Below are the code and all the weights of a small trained network. Each question names an input and a target symbol and asks about switching units off, where a switched-off unit gives its printed mean instead of its output.

import numpy as np


def w(rows, s, z=0):
    codes = np.array(rows[::2]) - 128.0
    scale = np.full(codes.shape[1], s)
    scale[-1] = z or s
    return codes * scale


def norm(h):
    return h / np.sqrt((h * h).mean(-1, keepdims=True) + 1e-5)


def f(y):
    return np.maximum(y, 0)


def softmax(a):
    e = np.exp(a - a.max(-1, keepdims=True))
    return e / e.sum(-1, keepdims=True)


def log_softmax(a):
    a = a - a.max(-1, keepdims=True)
    return a - np.log(np.exp(a).sum(-1, keepdims=True))


def net(x, mask):
    ids = ['αγελμξτφω'.index(c) for c in x.split()]
    T = len(ids)
    res = E[ids] + P[:T]
    q, k, v = (norm(res) @ M[0].T for M in (Q, K, V))
    z = softmax(np.where(np.tri(T) > 0, q @ k.T / 2**0.5, -1e9)) @ v
    res = res + np.where(mask[0], z, O[0][:, -1]) @ O[0][:, :-1]
    y = f(norm(res) @ A[0][:, :-1].T + A[0][:, -1])
    res = res + np.where(mask[1:17], y, B[0][:, -1]) @ B[0][:, :-1]
    return log_softmax(norm(res)[-1] @ U[:, :-1].T + U[:, -1])


Q, K, V, O, A, B = {}, {}, {}, {}, {}, {}
E = w([
[55,44,180,71,94],'α',
[182,126,105,137,181],'γ',
[110,221,152,113,151],'ε',
[111,168,198,60,103],'λ',
[4,143,102,143,193],'μ',
[159,182,137,181,111],'ξ',
[69,88,108,109,153],'τ',
[19,177,183,107,152],'φ',
[128,116,181,128,85],'ω',
],0.021)
P = w([
[3,218,63,194,34],'0',
[140,160,215,167,170],'1',
[135,173,209,157,175],'2',
[124,166,206,181,171],'3',
[130,175,208,162,168],'4',
[124,183,201,162,175],'5',
[123,185,207,170,168],'6',
[126,180,203,160,167],'7',
],0.0054)
Q[0] = w([
[156,59,76,94,141],'head 0',
[225,81,7,137,85],'head 0',
],0.02)
K[0] = w([
[70,101,184,137,166],'head 0',
[185,110,237,154,254],'head 0',
],0.016)
V[0] = w([
[81,112,98,2,24],'head 0',
[75,59,30,19,226],'head 0',
],0.0096)
O[0] = w([
[123,108,126,9,117,222],'head 0',
[214,86,189,101,255,2],'head 0',
],0.012,0.0043)
A[0] = w([
[174,104,136,135,196,57],'neuron 0',
[88,137,208,87,128,168],'neuron 1',
[94,155,85,133,36,121],'neuron 2',
[147,125,148,152,189,133],'neuron 3',
[151,209,147,164,117,89],'neuron 4',
[156,110,103,55,120,181],'neuron 5',
[218,84,154,146,35,157],'neuron 6',
[198,199,47,113,160,227],'neuron 7',
[179,152,136,125,66,71],'neuron 8',
[151,99,172,103,204,252],'neuron 9',
[207,118,190,147,71,237],'neuron 10',
[97,34,55,156,129,120],'neuron 11',
[177,135,122,247,149,238],'neuron 12',
[113,140,176,224,92,84],'neuron 13',
[246,120,46,138,171,153],'neuron 14',
[198,112,68,130,203,170],'neuron 15',
],0.013,0.0037)
B[0] = w([
[178,216,137,118,189,168],'neuron 0',
[133,142,193,191,109,254],'neuron 1',
[196,87,99,115,197,252],'neuron 2',
[120,149,112,71,140,175],'neuron 3',
[159,176,128,133,179,175],'neuron 4',
[193,141,144,122,133,186],'neuron 5',
[16,172,48,160,140,156],'neuron 6',
[129,92,174,190,166,154],'neuron 7',
[102,187,153,73,141,150],'neuron 8',
[64,54,59,157,111,236],'neuron 9',
[97,176,47,47,129,181],'neuron 10',
[209,176,183,112,204,145],'neuron 11',
[106,30,114,147,73,204],'neuron 12',
[208,125,172,109,91,198],'neuron 13',
[115,63,124,137,7,154],'neuron 14',
[205,170,119,150,80,169],'neuron 15',
],0.017,0.0087)
U = w([
[106,21,187,54,71,105],'α',
[135,29,127,186,62,2],'γ',
[233,247,174,159,179,121],'ε',
[191,201,206,28,90,157],'λ',
[53,116,44,203,189,191],'μ',
[180,205,50,205,72,28],'ξ',
[238,60,82,86,206,104],'τ',
[42,190,206,187,83,203],'φ',
[114,142,16,22,35,178],'ω',
],0.011,0.0042)

Each question gives the input, a string of symbols that net reads in full, and the target symbol t.
The units are the heads (2 rows each of Q, K, V and O) and the neurons (one row each of A and B). Each row of codes is followed by its name. A weight is (code - 128) times the scale printed after its matrix; where a second scale follows, it is the last column's (O, A, B and U).
mask holds one flag per unit, heads first, then neurons. A switched-off unit (its flag False) gives its mean, the last column of its rows in O or B, instead of its output. The means were averaged over made-up inputs and are rounded, as every weight is.
A unit's drop is (log p(t) with every unit on - log p(t) with that unit switched off) / (log p(t) with every unit on - log p(t) with every unit switched off).
The circuit of an input: a set's keep is (log p(t) with only the set's units on - log p(t) with every unit switched off) / (log p(t) with every unit on - log p(t) with every unit switched off). Starting from the 12 units with the biggest drops (on a tie, the unit counted first), units are removed one at a time, each time the one whose removal leaves the highest keep (on an exact tie, the one counted first), for as long as the keep stays at least 0.8.
units of the circuit, in order: the units of the circuit, biggest drop first
unit that matters most: the unit with the biggest drop
k most important neurons: the k neurons with the biggest drops, biggest first
drop when u is switched off: that unit's drop, to one decimal
input φ ω α, target φ: units of the circuit, in order => neuron 1; neuron 12; neuron 13
input λ μ α ω, target λ: 2 most important neurons => neuron 9; neuron 12
input α τ ω ε α ε μ λ, target α: unit that matters most => head 0
input τ λ ω ω λ γ τ, target τ: 3 most important neurons => neuron 9; neuron 0; neuron 15
input μ ω ξ ω μ ω, target μ: 3 most important neurons => neuron 9; neuron 6; neuron 13
input λ ω φ φ, target λ: 2 most important neurons => neuron 9; neuron 12
input μ α γ τ τ α, target μ: units of the circuit, in order => head 0; neuron 9; neuron 13
input μ ω τ ω φ ξ ε, target μ: 4 most important neurons => neuron 9; neuron 13; neuron 5; neuron 2
input ξ τ γ ω μ, target ξ: units of the circuit, in order => head 0; neuron 9
input μ α α ε φ, target μ: 2 most important neurons => neuron 9; neuron 13
input φ ω ξ τ ω, target φ: units of the circuit, in order => neuron 1; neuron 6
input λ τ ω λ α ω τ ω, target ω: 4 most important neurons => neuron 6; neuron 13; neuron 10; neuron 0
input φ φ λ γ ω, target ω: 3 most important neurons => neuron 10; neuron 6; neuron 7
input ξ ω α λ τ ω τ, target ξ: units of the circuit, in order => head 0
input μ τ μ ω, target μ: 2 most important neurons => neuron 9; neuron 6
input ε ω ξ τ, target ε: 2 most important neurons => neuron 11; neuron 9
input ε ξ τ ξ ω φ λ, target ε: 2 most important neurons => neuron 2; neuron 12
input ω ω ξ τ φ, target ω: drop when head 0 is switched off => 1.9
input ω φ ε ξ ω ω τ, target ω: drop when neuron 8 is switched off => -0.1
input ω ω γ ξ, target ω: drop when neuron 4 is switched off => -0.1
